Below are the code and all the weights of a small trained network. Each question names an input and a class and asks about switching units off, where a switched-off unit gives its printed mean instead of its output.

import numpy as np


def w(rows, s, z=0):
    codes = np.array(rows[::2]) - 128.0
    scale = np.full(codes.shape[1], s)
    scale[-1] = z or s
    return codes * scale


def norm(h):
    return h / np.sqrt((h * h).mean(-1, keepdims=True) + 1e-5)


def f(y):
    return y / 2 * (1 + np.tanh(0.7978845608 * (y + 0.044715 * y**3)))


def log_softmax(a):
    a = a - a.max(-1, keepdims=True)
    return a - np.log(np.exp(a).sum(-1, keepdims=True))


def net(x, mask):
    res = np.array(x, float).reshape(1, 8) / 4 @ E
    u = 0
    for l in range(2):
        y = f(norm(res) @ A[l][:, :-1].T + A[l][:, -1])
        res = res + np.where(mask[u : u + 8], y, B[l][:, -1]) @ B[l][:, :-1]
        u += 8
    return log_softmax(norm(res)[-1] @ U[:, :-1].T + U[:, -1])


A, B = {}, {}
E = w([
[123,123,120,127,122,128,129,134,121,125,117],'x0',
[139,138,155,153,122,122,124,136,155,136,150],'x1',
[160,105,113,102,174,118,150,102,101,103,123],'x2',
[210,155,94,122,167,220,37,173,156,106,113],'x3',
[125,143,109,151,134,119,112,108,104,148,84],'x4',
[126,108,110,135,105,131,124,128,123,105,94],'x5',
[131,85,37,190,140,185,135,118,116,157,211],'x6',
[141,111,106,152,149,130,207,111,254,177,85],'x7',
],0.0074)
A[0] = w([
[98,136,90,177,97,204,160,116,34,97,195,100],'0.n1',
[41,122,113,150,147,91,254,72,209,144,102,80],'0.n2',
[254,146,52,63,124,167,169,197,248,228,49,4],'0.n3',
[87,142,124,144,140,200,223,103,104,149,186,132],'0.n4',
[142,90,120,186,153,129,62,128,172,69,138,142],'0.n5',
[116,79,203,160,91,50,125,166,94,175,149,89],'0.n6',
[153,145,166,86,104,145,248,163,175,200,3,148],'0.n7',
[112,105,179,85,102,77,193,117,80,156,98,188],'0.n8',
],0.0053,0.0041)
B[0] = w([
[254,92,213,139,71,110,102,64,149,194,134,183],'0.n1',
[189,28,124,100,204,148,74,193,152,153,71,223],'0.n2',
[124,225,63,99,2,84,172,38,54,81,192,243],'0.n3',
[114,134,122,173,93,113,168,150,83,125,102,166],'0.n4',
[73,140,118,95,153,160,99,134,34,166,176,158],'0.n5',
[214,119,69,68,158,170,161,26,101,92,75,160],'0.n6',
[95,79,232,80,137,207,109,108,177,142,151,253],'0.n7',
[143,205,163,186,111,190,127,68,162,73,199,222],'0.n8',
],0.0066,0.0049)
A[1] = w([
[87,28,37,182,194,126,183,196,156,163,112,82],'1.n1',
[136,167,134,127,92,94,163,61,96,143,147,250],'1.n2',
[160,173,126,157,6,99,177,27,153,70,154,226],'1.n3',
[148,242,156,66,77,86,115,102,95,59,93,186],'1.n4',
[151,193,192,101,123,119,178,93,157,46,120,165],'1.n5',
[107,166,3,173,174,165,174,160,194,108,119,98],'1.n6',
[134,105,53,129,85,218,136,115,59,170,188,179],'1.n7',
[95,168,160,86,242,132,53,246,135,65,78,81],'1.n8',
],0.0071,0.0022)
B[1] = w([
[76,143,170,57,71,21,72,255,106,150,108,163],'1.n1',
[127,141,81,167,70,126,180,185,151,72,176,198],'1.n2',
[78,75,51,178,169,70,189,120,27,164,140,254],'1.n3',
[98,190,73,68,66,115,104,106,230,130,159,251],'1.n4',
[42,131,79,100,92,196,53,76,142,181,57,224],'1.n5',
[160,60,152,136,44,22,229,104,59,118,173,152],'1.n6',
[178,177,182,138,198,142,148,148,115,118,93,223],'1.n7',
[206,91,187,190,87,47,161,153,198,15,100,167],'1.n8',
],0.0089,0.0085)
U = w([
[21,184,42,83,60,153,111,73,144,148,123,239],'0',
[176,131,97,194,119,97,221,143,38,134,179,166],'1',
[69,60,234,103,193,208,118,100,200,157,46,77],'2',
[99,73,186,78,106,55,118,234,119,188,100,110],'3',
[173,179,156,114,63,77,77,157,203,24,97,7],'4',
[193,190,166,137,226,251,32,183,93,134,127,95],'5',
],0.013,0.0017)

Each question gives the input, the list of numbers given to net, and the class t.
The units are the neurons (one row each of A and B). Each row of codes is followed by its name. A weight is (code - 128) times the scale printed after its matrix; where a second scale follows, it is the last column's (A, B and U).
mask holds one flag per neuron, layer by layer. A switched-off neuron (its flag False) gives its mean, the last column of its row in B, instead of its output. The means were averaged over made-up inputs and are rounded, as every weight is.
A unit's drop is (log p(t) with every unit on - log p(t) with that unit switched off) / (log p(t) with every unit on - log p(t) with every unit switched off).
The circuit of an input: a set's keep is (log p(t) with only the set's units on - log p(t) with every unit switched off) / (log p(t) with every unit on - log p(t) with every unit switched off). Starting from the 12 units with the biggest drops (on a tie, the unit counted first), units are removed one at a time, each time the one whose removal leaves the highest keep (on an exact tie, the one counted first), for as long as the keep stays at least 0.8.
units of the circuit, in order: the units of the circuit, biggest drop first
unit that matters most: the unit with the biggest drop
top k neurons: the k neurons with the biggest drops, biggest first
top k neurons in layer l: the k neurons of layer l with the biggest drops, biggest first
input [-1,7,6,7,-1,-1,-8,4], class 0: unit that matters most	0.n3
input [3,6,8,-8,3,8,1,8], class 3: top 2 neurons in layer 1	1.n1, 1.n5
input [0,-7,-8,-3,-1,-1,4,1], class 3: units of the circuit, in order	0.n3, 1.n1
input [0,0,-6,-5,4,1,-8,2], class 2: units of the circuit, in order	0.n3, 0.n7
input [1,1,-2,2,6,-4,3,-8], class 5: top 2 neurons	0.n3, 1.n3
input [3,-8,-3,-7,-2,2,5,2], class 3: top 2 neurons in layer 0	0.n2, 0.n3
input [4,5,-6,5,0,8,1,6], class 1: units of the circuit, in order	0.n3, 1.n3
input [-8,2,8,-6,-2,-7,8,4], class 3: units of the circuit, in order	1.n1, 0.n2
input [2,7,4,-1,-8,4,-8,8], class 2: top 2 neurons in layer 0	0.n7, 0.n2
input [8,-5,3,4,5,-4,-8,2], class 0: top 3 neurons	0.n2, 0.n3, 1.n5
input [-8,-7,2,0,-5,-8,0,2], class 2: top 2 neurons in layer 1	1.n4, 1.n3
input [-5,0,0,1,-5,3,7,7], class 1: top 4 neurons in layer 1	1.n6, 1.n5, 1.n4, 1.n7
input [0,-3,-5,-8,-1,4,-2,7], class 2: units of the circuit, in order	0.n7, 0.n2
input [1,5,-6,0,7,6,7,-3], class 1: unit that matters most	0.n2
input [7,-5,5,-6,-7,-7,1,0], class 1: top 2 neurons in layer 0	0.n8, 0.n7
input [0,3,5,0,3,-1,3,2], class 3: top 2 neurons	1.n1, 0.n8
input [2,-3,-6,0,6,-3,4,7], class 3: top 2 neurons in layer 0	0.n2, 0.n8
input [2,5,7,-5,5,-6,-4,1], class 2: top 2 neurons	0.n3, 0.n2
input [2,8,8,-8,1,-5,-3,-7], class 0: top 2 neurons in layer 1	1.n5, 1.n4
input [-6,2,6,5,5,-8,-4,6], class 0: units of the circuit, in order	0.n3
input [1,-6,3,0,-2,-6,8,5], class 3: top 2 neurons	1.n1, 0.n8
input [-7,3,-7,0,7,-3,-3,1], class 2: top 2 neurons	0.n3, 0.n7
input [3,3,5,1,-6,1,3,1], class 1: top 2 neurons	0.n2, 0.n7
input [1,-6,-1,1,5,3,4,-3], class 5: top 2 neurons in layer 0	0.n3, 0.n8
input [-2,-5,6,-5,-1,8,-6,2], class 2: top 3 neurons in layer 0	0.n3, 0.n2, 0.n7
